Below are the code and all the weights of a small trained network. Each question names an input and a class and asks about switching units off, where a switched-off unit gives its printed mean instead of its output.

import numpy as np


def w(rows, s, z=0):
    codes = np.array(rows[::2]) - 128.0
    scale = np.full(codes.shape[1], s)
    scale[-1] = z or s
    return codes * scale


def f(y):
    return y / 2 * (1 + np.tanh(0.7978845608 * (y + 0.044715 * y**3)))


def log_softmax(a):
    a = a - a.max(-1, keepdims=True)
    return a - np.log(np.exp(a).sum(-1, keepdims=True))


def net(x, mask):
    res = np.array(x, float).reshape(1, 7) / 4 @ E
    y = f(res @ A[0][:, :-1].T + A[0][:, -1])
    res = res + np.where(mask, y, B[0][:, -1]) @ B[0][:, :-1]
    return log_softmax(res[-1] @ U[:, :-1].T + U[:, -1])


A, B = {}, {}
E = w([
[163,115,147,44,224,104,53,61,167,166],'x0',
[116,182,155,144,133,139,35,179,175,45],'x1',
[146,90,74,145,105,192,68,197,187,221],'x2',
[125,176,142,230,116,117,87,47,143,167],'x3',
[128,130,129,129,126,129,126,129,130,128],'x4',
[253,71,16,176,138,95,114,99,124,51],'x5',
[128,128,130,127,129,129,127,128,130,128],'x6',
],0.0048)
A[0] = w([
[130,124,139,75,201,127,79,82,136,166,39],'n1',
[195,84,83,156,134,126,114,107,121,70,89],'n2',
[159,107,51,146,112,168,80,196,160,218,83],'n3',
[129,93,113,32,159,135,168,222,92,69,99],'n4',
[69,148,210,116,134,139,130,152,109,181,5],'n5',
[116,174,143,254,133,128,74,58,112,167,97],'n6',
[111,148,148,112,149,106,178,58,108,39,61],'n7',
[150,103,135,78,208,99,71,80,154,148,43],'n8',
[196,105,65,169,154,111,120,114,118,76,10],'n9',
[130,67,107,119,116,110,221,61,94,201,109],'n10',
[93,121,114,226,64,128,191,192,121,102,61],'n11',
[105,145,161,147,126,128,10,162,150,13,106],'n12',
[125,159,157,110,142,104,174,74,101,54,39],'n13',
],0.0095,0.0018)
B[0] = w([
[121,158,115,134,56,161,159,122,67,55,200],'n1',
[47,161,168,67,80,126,158,163,154,169,227],'n2',
[116,63,235,152,188,92,59,151,77,99,246],'n3',
[168,67,71,147,89,97,125,27,237,133,246],'n4',
[37,131,127,101,71,118,163,127,142,181,219],'n5',
[164,20,81,114,100,125,151,65,228,126,230],'n6',
[123,54,184,146,152,124,62,193,108,141,211],'n7',
[155,166,124,135,50,151,144,127,59,35,217],'n8',
[2,162,141,99,84,151,157,110,141,180,221],'n9',
[175,206,72,169,211,167,152,183,138,174,229],'n10',
[150,177,137,109,75,156,117,87,37,16,234],'n11',
[178,182,74,168,217,158,195,154,96,218,254],'n12',
[118,75,190,155,158,136,54,147,116,139,196],'n13',
],0.013,0.0043)
U = w([
[2,156,155,86,77,132,165,139,142,180,116],'0',
[168,168,117,134,67,151,135,106,45,28,79],'1',
[130,58,208,161,171,105,45,166,95,128,121],'2',
[177,57,77,133,104,101,137,55,212,135,95],'3',
[182,196,78,175,203,150,169,172,110,187,98],'4',
[123,134,133,123,123,120,126,134,120,128,253],'5',
],0.0073,0.0059)

Each question gives the input, the list of numbers given to net, and the class t.
The units are the neurons (one row each of A and B). Each row of codes is followed by its name. A weight is (code - 128) times the scale printed after its matrix; where a second scale follows, it is the last column's (A, B and U).
mask holds one flag per neuron, in row order. A switched-off neuron (its flag False) gives its mean, the last column of its row in B, instead of its output. The means were averaged over made-up inputs and are rounded, as every weight is.
A unit's drop is (log p(t) with every unit on - log p(t) with that unit switched off) / (log p(t) with every unit on - log p(t) with every unit switched off).
The circuit of an input: a set's keep is (log p(t) with only the set's units on - log p(t) with every unit switched off) / (log p(t) with every unit on - log p(t) with every unit switched off). Starting from the 12 units with the biggest drops (on a tie, the unit counted first), units are removed one at a time, each time the one whose removal leaves the highest keep (on an exact tie, the one counted first), for as long as the keep stays at least 0.8.
units of the circuit, in order: the units of the circuit, biggest drop first
most important unit: the unit with the biggest drop
k most important neurons: the k neurons with the biggest drops, biggest first
drop of u: that unit's drop, to one decimal
input [-8,-7,1,5,-5,-5,-6], class 1: units of the circuit, in order	(n11)
input [-3,2,-8,6,-5,2,6], class 2: 3 most important neurons	(n7; n13; n4)
input [-7,0,-8,-1,-1,3,-7], class 2: 2 most important neurons	(n7; n13)
input [5,1,-5,5,-5,-2,-5], class 1: 4 most important neurons	(n8; n1; n3; n4)
input [-2,6,1,6,-5,-4,6], class 3: 2 most important neurons	(n6; n10)
input [6,-7,-3,-7,-5,-4,-7], class 3: 3 most important neurons	(n4; n12; n11)
input [1,-1,-6,-7,-3,6,1], class 3: 2 most important neurons	(n4; n3)
input [5,-3,0,6,1,7,-6], class 0: 3 most important neurons	(n9; n2; n4)
input [3,-6,8,8,-8,-4,-3], class 2: 4 most important neurons	(n3; n4; n12; n9)
input [1,-8,5,-7,-7,5,-8], class 4: 3 most important neurons	(n10; n6; n5)
input [5,8,5,-5,6,7,-6], class 4: 2 most important neurons	(n12; n5)
input [5,-8,-6,4,-7,6,-1], class 4: 4 most important neurons	(n10; n5; n3; n11)
input [5,8,1,7,3,2,3], class 4: 2 most important neurons	(n12; n4)
input [-5,8,4,-5,0,7,4], class 4: most important unit	n12
input [5,-8,1,7,8,0,-5], class 4: 3 most important neurons	(n10; n4; n11)
input [-8,1,-3,-7,-5,-5,5], class 1: 2 most important neurons	(n11; n6)
input [8,-8,3,1,0,3,3], class 1: 3 most important neurons	(n8; n1; n12)
input [-4,-1,-5,4,8,3,0], class 2: units of the circuit, in order	(n7; n13)
input [2,-2,3,-4,-3,-1,-1], class 3: drop of n9	0.2
input [-6,-8,0,6,-3,1,4], class 4: drop of n10	2.3
input [3,6,-1,2,-3,7,4], class 0: drop of n2	0.5
input [-7,8,-7,-5,-8,-7,-5], class 4: units of the circuit, in order	(n12)
input [7,1,-5,2,-3,-2,5], class 1: drop of n3	0.1
